Known rows, with every way that one mark hangs from another:
k505{k46{k950} k928}: [ -84    3  -61   24  -33   37  -60  -48   68   16    1  -22   13  137
  172   19   59  -17  -19  -70  155   15   30   39  -37   54  -51 -113
  -91   40  -66    6   61  111   -7    8   94  -48   10   -8  -51  -65
  -77  -61]
k671{k540{k505{k46 k974} k677} k928{k950}}: [  28  -94  -81   89  277   42  303  -74   33 -156   40   85 -122  -55
  -62  -45  -15  -55   52   57   87   64 -133  -34   39  -81  -18 -189
  -95  -34  -56 -206  -34   38   70  -26  -40    4   -5  -74  -32  -55
   14  -15]
k763{k46 k677 k805{k540 k589{k505{k974}}}}: [   8  -32 -124   26 -166  -63  257   13  -31   94  -19  -92  102 -158
 -243   15  -51   55   30 -131   69 -120  -75   28   30 -147  147  178
   75  -51  -77  146   50   57  100   83  -44   74   13   42   22  124
    4   49]
k974{k505{k46} k540{k928{k950}} k671 k677}: [  24   -5   24  -20   85   17  -94  129   13   41 -225  -54 -210    9
  189   35  -25   77  -81 -108  148  -49   64  156   12   13    7  629
   46   18  -21   59 -201   32  -90 -164  125  -93  178   92   -8  -14
  124  159]
k589{k677 k805{k763{k950}}}: [   2   62  213  -61  123  -59 -274   86   84  328   73  -44  -19   38
 -174  -23  143  -12   43  -64    1  -49   45  -42  -55 -127   86    7
   35   20   94    0   65   66    5  -27   31  -68   13  -17  -23   26
    3  -47]
k46{k805 k928{k540{k505{k974}} k671}}: [  -7   -3   33  -48    5   61 -136  -25    9  -40   76   50  114   25
  100   74  -64   53  -44   93 -144   30    4  -87   17    9 -148 -184
  -36   14   74 -244   58  -99   65   70  -91   75  -61   43   47   43
    0   16]
k589{k505 k805{k540{k928{k950}} k677}}: [  71   85  107  -39  105   75  -13  -43    2  326   89  -50  -60  -40
  -70  -21   78    5   42   26   93 -115  -28  -29 -123 -191   82   63
   -5   -2  -51   10  123  101   44   57   -7 -100   -5  -14  -21   84
   16   33]
k950{k928{k540{k505} k671}}: [  19  -29   15   11 -113   -3  -30   19  -69  -63   26   -2   21   -2
   73   39   26  -26  -42   89 -138  111   39   -6  -52  -64  -58  -63
    6   -3  106   33  -13  -60   34  -30  -10   62  -28   41   30   10
  -26   45]
k589{k677 k805{k763}}: [  15   79  221  -60  141  -60 -349   68   82  300   79  -32  -11   58
 -130   -1  105   -4   42  -36   19  -19   47  -47  -97 -139   45   -6
   -7    1  108   30   91   56   21  -30   28  -64   15  -30   -9    7
   -8  -31]
k763{k46{k805{k540 k677} k928 k950}}: [  10   48  -28   23  -40   27  -61   57    2  183  -46  -69  170   80
  -51   59  -97   52  -19   46 -147    3  -19  -60   84  -25    3    9
  101   51  -40 -144   29   61   73   90  -99   -8  -54  -47   11   71
  -48  -29]
k805{k540{k505{k46 k928 k974} k677}}: [  43   33  -84   25   95  -20  -19  -38  -42   83  -42   13   17  -50
  112  -55  221    9   78  -61  252    9  -38   -5   10   -8 -102 -124
  -59    4 -118   83    9   53  -41  100   -4  -30    5  -46  -24   10
  -77  -29]
k505{k46{k805 k950} k928{k540} k974{k677}}: [-121  -86  -91  -63   41  -17 -182 -117   16    7  -60   55   99   28
  179   42  157   43   17  -71  234  -69  -21    4 -102  -33 -140 -127
  -75   -7  -83   38   74   76    2   24    2  -30   50   98  -73  -63
  -65 -101]
k928{k540{k505{k974} k677} k671 k950}: [   3  -70   84  -44   22  -14  107 -167 -139 -364   52  131  -45  -84
   44  -47  151   -8  -28  107  -26  -64  -12  -39    8  151  -15 -152
   18  -60  -34  -49  -10 -190  -72   27  -15   43  -55   -1  -10    0
   67    8]
k540{k505{k46{k805 k950} k928 k974} k677}: [  -8   25 -109  -21  112    4 -101  -35   25  -97  -24  107   21  -42
  176    8  131  -40   23 -138  183  -96  -30  -54   47   56 -161 -317
 -138  -38 -106 -286   48    9  -83  112  -30  -14   -9  -13   -2  -49
  -75  -97]
k950{k763{k46 k677} k928{k671}}: [ -56  -60 -207  -24 -252  -24   91   55  -39  -45  -65   29   67  -18
 -140   64 -141   -7   26   59 -205   93   19  -24  -29  -64   11   84
  103   -4   21  289  -27  -72   16 -103  -73   68  -25   28   27  -56
   32  -88]
k928{k671{k540{k505 k677}} k950{k763}}: [ -13   -7   -3   30   83   35  221  -79  -19 -235   49  118  -52  -36
   -4  -60  -87   -7    6   93 -122   56  -34  -25   66  216   15  -92
  -14  -15  -59   61  -52 -132  -21  -28   -4    9  -45  -54    4  -70
  119  -39]
k540{k505{k46 k974} k677 k928{k671 k950}}: [  72   -5  -26  -64   20  -10  -12 -103 -124 -314   -8  149  -62  -40
  240  -63   42   -4   48  -79  117 -127  -41  -53  135  154 -114 -269
 -102  -49 -149 -248   22  -75 -115   77   -7  -21  -57  -15   16  -67
   22  -51]
k505{k928{k671{k540}}}: [ -42  -19  -14   20   13   68   17  -54  108    8   51  -55  -47   20
   51  -63   47   16   -4    1   95   92   67   15  -28   81  -53 -139
  -69   14  -30  110  -60   21   59   -8   84  -11    4   11  -28  -43
  -26   28]
k950{k763{k46 k677} k928{k540}}: [ -47  -73 -155   12 -217  -75  112   77  -71  -61  -64   12   86  -21
 -135   84 -124  -39   -2  100 -193  106  -51   -1  -83 -191    2  137
  117    1   89  209   60  -52    1 -109 -103   72   -5   40   21  -19
  -11  -89]
k540{k505 k677 k928{k671 k950{k763{k46}}}}: [ 107   35   29  -47    2   26   41  -34 -120 -328   11  127  -88  -18
  141  -64  -69    1   15  -38  -91  -76  -47  -66  193  138  -97 -148
  -12  -26  -67 -336   20 -145 -121   38  -32   -2  -66  -36   50  -38
   64  -40]
k950{k677 k763{k805} k928{k540{k505} k671}}: [ -13  -35  -80  -41 -167  -14   -8   19  -96  -93  -61  108  111  -62
 -129   70 -247    2   25   49 -264   88  -80  -43  -52  -82  -55   65
   11  -20  142  138   58 -127  -22  -74  -69  176  -43   80   57  -32
   48  -72]
k928{k671{k540} k950{k677 k763{k46}}}: [ -66  -61  -41   -1  -38    0  207  -58  -31 -209    4   80   18   -2
 -157  -47 -173   -4   36  130 -161   93  -32  -33   45  149   71   34
   40   13  -44  270  -40 -108   26  -68   14   53  -20  -48  -24  -57
  127  -78]
k974{k505{k46{k805{k589} k928}} k671}: [-13  67 -75   5   7  -6 -64 133 109  88   7 -27 -64  37  86  77 -75   9
 -98 -83  75 -12 114  86 -12 -13  24 244 -10  29   5  46 -51  36   9 -26
  38 -45  76  31  36   8  14 144]
k974{k505{k928{k540 k950}} k677}: [ -22  -27  101  -69  104   79  -49  -11   28   -1  -62  -45 -136  -65
  142  -27   68    0  -55  -34   96  -76  -17  101  -48  -43   20  286
   39  -35   53   47  -63   14  -49  -95   75  -48  151   44  -36    3
   21   91]
k950{k928{k671{k540}}}: [   3  -10  -30   50  -58   30   24   50   42   73    9  -56   29    7
   20   16  -75  -35  -11   95 -128  152   56   -2  -54  -20   -7  -77
  -20   21   48  127  -70   19   86  -39   13   24  -19   10   24  -27
  -26   38]
k46{k950{k763{k805{k589{k505}}} k928}}: [  48   74   -7   66  -28   73  -11    7   57  137   -4  -35   85   79
   29  108 -172  -25  -57   14 -197  -33  -25    7  -72   40   30   29
   -6   19   81 -191   56   55   -9  -16  -55   17  -47    8   44  -21
  -40  -34]
k589{k505{k46{k950{k928{k671}}}} k805{k677}}: [ -50   44  -10  -32  -10   28 -102  -35   35  292   65    1  -22   25
 -124   76    3  -22    0  -12   37 -101   63  -23 -160 -102  116   22
  -69  -12  -70   27  125   97   37   25   23  -77   -8   26  -18    7
   17  -35]
k589{k677 k805{k540{k505{k928 k974}} k763}}: [  67   78  168  -68  172  -58 -350  -27   16  362   37  -12   22   13
  -81  -16  246   47  100  -73  178  -52  -17  -70  -90 -119  -28  -41
  -13  -13   43   47  108   77   22   15    0  -61   10   -9  -36   29
   -8  -70]
k763{k46 k677 k805 k950}: [ -75  -85  -92  -17 -191   15  373  175   70   37  -21 -100   46 -193
 -231  -25  -43   -2  -29 -177 -143 -105  -72   29  146 -180  207  170
  143   14  -40   51  -46   34   51   15   -4  111  -27   23   13  107
   31   22]
k805{k540{k928} k589 k763{k46{k950} k677}}: [ 111   98   34   62  -90 -168  -13  -16 -170    7  -24  -94  132  104
  -97  -94  -74   89   93  -92   94  -61  -29   16  146  158   66  135
  205  -16   28   55   47   58   51   79  -53  -86   13  -22   10   88
  -45   10]
k928{k540{k505{k974} k677} k671 k950{k763}}: [ -10  -65   19  -42   18  -21  131 -173 -153 -370   41  189  -36  -74
    9  -37   82    3  -12  118  -70  -47  -36  -37  -14  183  -33 -109
   33  -56  -34   29   12 -226 -111  -13  -55   43  -62    5   -8  -44
   92  -53]
k974{k505{k46{k805 k928}} k540}: [ -51    9  -77   50  100   90   38  115   40  210  -93  -30  -40    6
   66   60 -183  -13  -92    0   30   18   24   85  -79  102  -26  312
  -46   27   -3   -2  -53   28  -30  -57   60  -18  115   34  -11   36
   21   62]
k805{k589{k505 k677} k763{k46{k928} k950}}: [  42   68   67   33 -106 -178 -108   17  -41  125   51 -106   60  125
 -277  -12   11    8   56  -90   37 -117   73   49   64  158  154   66
  135   -8   94 -180   28   68   -6   38  -41 -111   53   29  -13   76
  -48  -24]
k505{k46 k928{k540 k671}}: [-135  -82  -86  -10 -126  -30    3 -102  -38 -112   46   36  -14   72
   63  -25   91   26   -8  -15  168   77   77   47  -72   56  -65  -98
  -69   16  -75  245   57  -13    8   -8  111   -7   14   66  -57  -54
  -21  -21]
k763{k46 k805 k950{k677}}: [ -50  -54  -52  -12 -139   17  249  194   52   92  -14  -80   54 -129
 -224  -48  -71  -30  -19 -149 -174  -54  -48   27  116 -145  175  137
  109   55  -23   57  -29   41   38   15   27  105  -17   10   -2   95
    0   13]
k805{k540{k928} k589 k677}: [ 130  131   86  110    1 -134   -9    6 -163  136  -44  -97   26   29
  -10 -164   18   66   84  -38  172   32    2   60  136  -41    5    4
  114  -36  -37  178  -65  126   35  141  -42 -144   25  -59    5   76
 -107  133]
k589{k505{k974} k677}: [  35    4   67  -37   72  -11 -254  -51  127  272   47 -102   11   12
  -78  101  159  -10   36   40  149  -83   47   -4 -155  -81    2  -51
 -160  -11   54 -123    2  102  -62   41  -32  -18   32  -17  -11    9
  -78  -31]

Rows:
[-141 -100  -44  -54 -133  -22   80 -165  -90 -266   18   89   -6   60
   40  -34   68   -4   21   32  138   28    7   20  -46   67  -36  -95
  -27    0  -67  233   78  -47  -12  -27  112   14   18   48  -80  -51
   33  -63]
k505{k46 k928{k540 k671 k950{k677}}}
[  35   40    3  -15   61   28  -68   -7   20 -154   12   45  -93  -49
   99  -53  129  -28    5  -90   80  -15   35  -33   95   67 -114 -220
  -81  -37  -31 -228  -39  -69  -80   68   24    0   -9  -32   26  -23
  -35    6]
k540{k505{k928{k671}} k677}
[ 28  40  14  63  50 -42 -31 109 127 -72  -9 -43 -48  46  84  42   3   2
 -33  -6  35 119  24  29  61 -68   2  72 -55  44  35 -10 -78  38  53 -33
  29   3   2 -40  32 -23  28  80]
k974{k671{k540{k505{k46{k928{k950{k677}}}}}}}
[ -22  -43  166  -15   14  -16  101  -32  -70 -256   40   18    2    2
   14  -28   26  -73  -27  163  -87   35  -76    5  -39  -92   35   27
   55    5  118   60   55  -67  -20  -31   16   50   11  -54  -26   44
    5   22]
k928{k540 k950{k677}}
[  55   -7    2  -15  147  126  129   65  138    2   51  -45 -226  -22
   22   21   46  -15  -97    8   35  -26   60   77  -54 -117   73  283
   56    8   70   10 -156   17   17 -125   32  -17   56  -31    2    5
   37  204]
k974{k505 k671{k928{k950}}}
[-30 -31 -55  45 -78   9 163 109  27  72  11 -46  -5 -25  -2 -35  49 -56
 -10 -29 -98  74  33  26  75 -11  55 -52  30  57   1  43 -91  44  27 -12
  33   7 -11  11  -9  13 -10  -2]
k763{k950{k928{k671{k540{k505{k46}}}}}}
[   6   -6  -38   47  -43   17   19   43   35   55  -13  -40   24   -7
  -19   11  -82  -42   -1   92 -126  132   59  -17  -41    1   -6  -99
  -18   14   24   74  -70    3   56  -23    4   19  -23   10   31  -31
  -26   23]
k950{k928{k671{k540{k677}}}}
[  22   66   32   14  -52  114 -163  -90   68  120  -58  -14  116  139
   10  104 -246   97  -51   59 -237  -45    3  -47   26  229   22    0
    9   24   16 -248   -2   -9  -20    7  -76   35 -131   -7   56  -55
   15  -50]
k46{k928{k671} k950{k763{k805{k677}}}}
[  30   33  121  -20   -8   78  -69  -15   57  -68  -16  -44   25   96
  108   37  -71  -43   -6  127 -107   15  -44  -25   16  -24    9  -47
   14   31   88 -174   21   20   13  -20  -14   15  -25  -76   10    7
  -26    6]
k46{k928{k950{k677}}}
[  56  -14  -12   26  125   23  -71   28   49   88  -85  -52  -38  -46
  111  -44   80  -20    6   11  142  -26   27   21  -90   36  -76  -35
  -55   -5  -44  -10 -109   44  -58    2   -6  -34   17  -15  -12  -19
  -90   30]
k505{k974{k540{k677 k928}}}
[  -6  -30   62    1  -12  -50  -41  -37  -89 -199   54   58  -38  -35
  -32  -28   64   21  -46   53  -62   48   71  -28   40   97  -48  -80
  -29  -22   20  -53  -21 -167  -60   50    8   58  -38    8   37   15
   18   43]
k928{k540{k505 k677} k671}
[  -2   15    9  104  100  -24   66   63   60  -52   13  -12   13   20
   83    0 -121  -41    4   24    7  146  -84    7   80   -7  -15  -67
 -132   21   16  -70   17   57   67    8   23   20   13  -70   10  -19
    2  -15]
k671{k540{k505{k46{k928{k950{k677}}}}}}
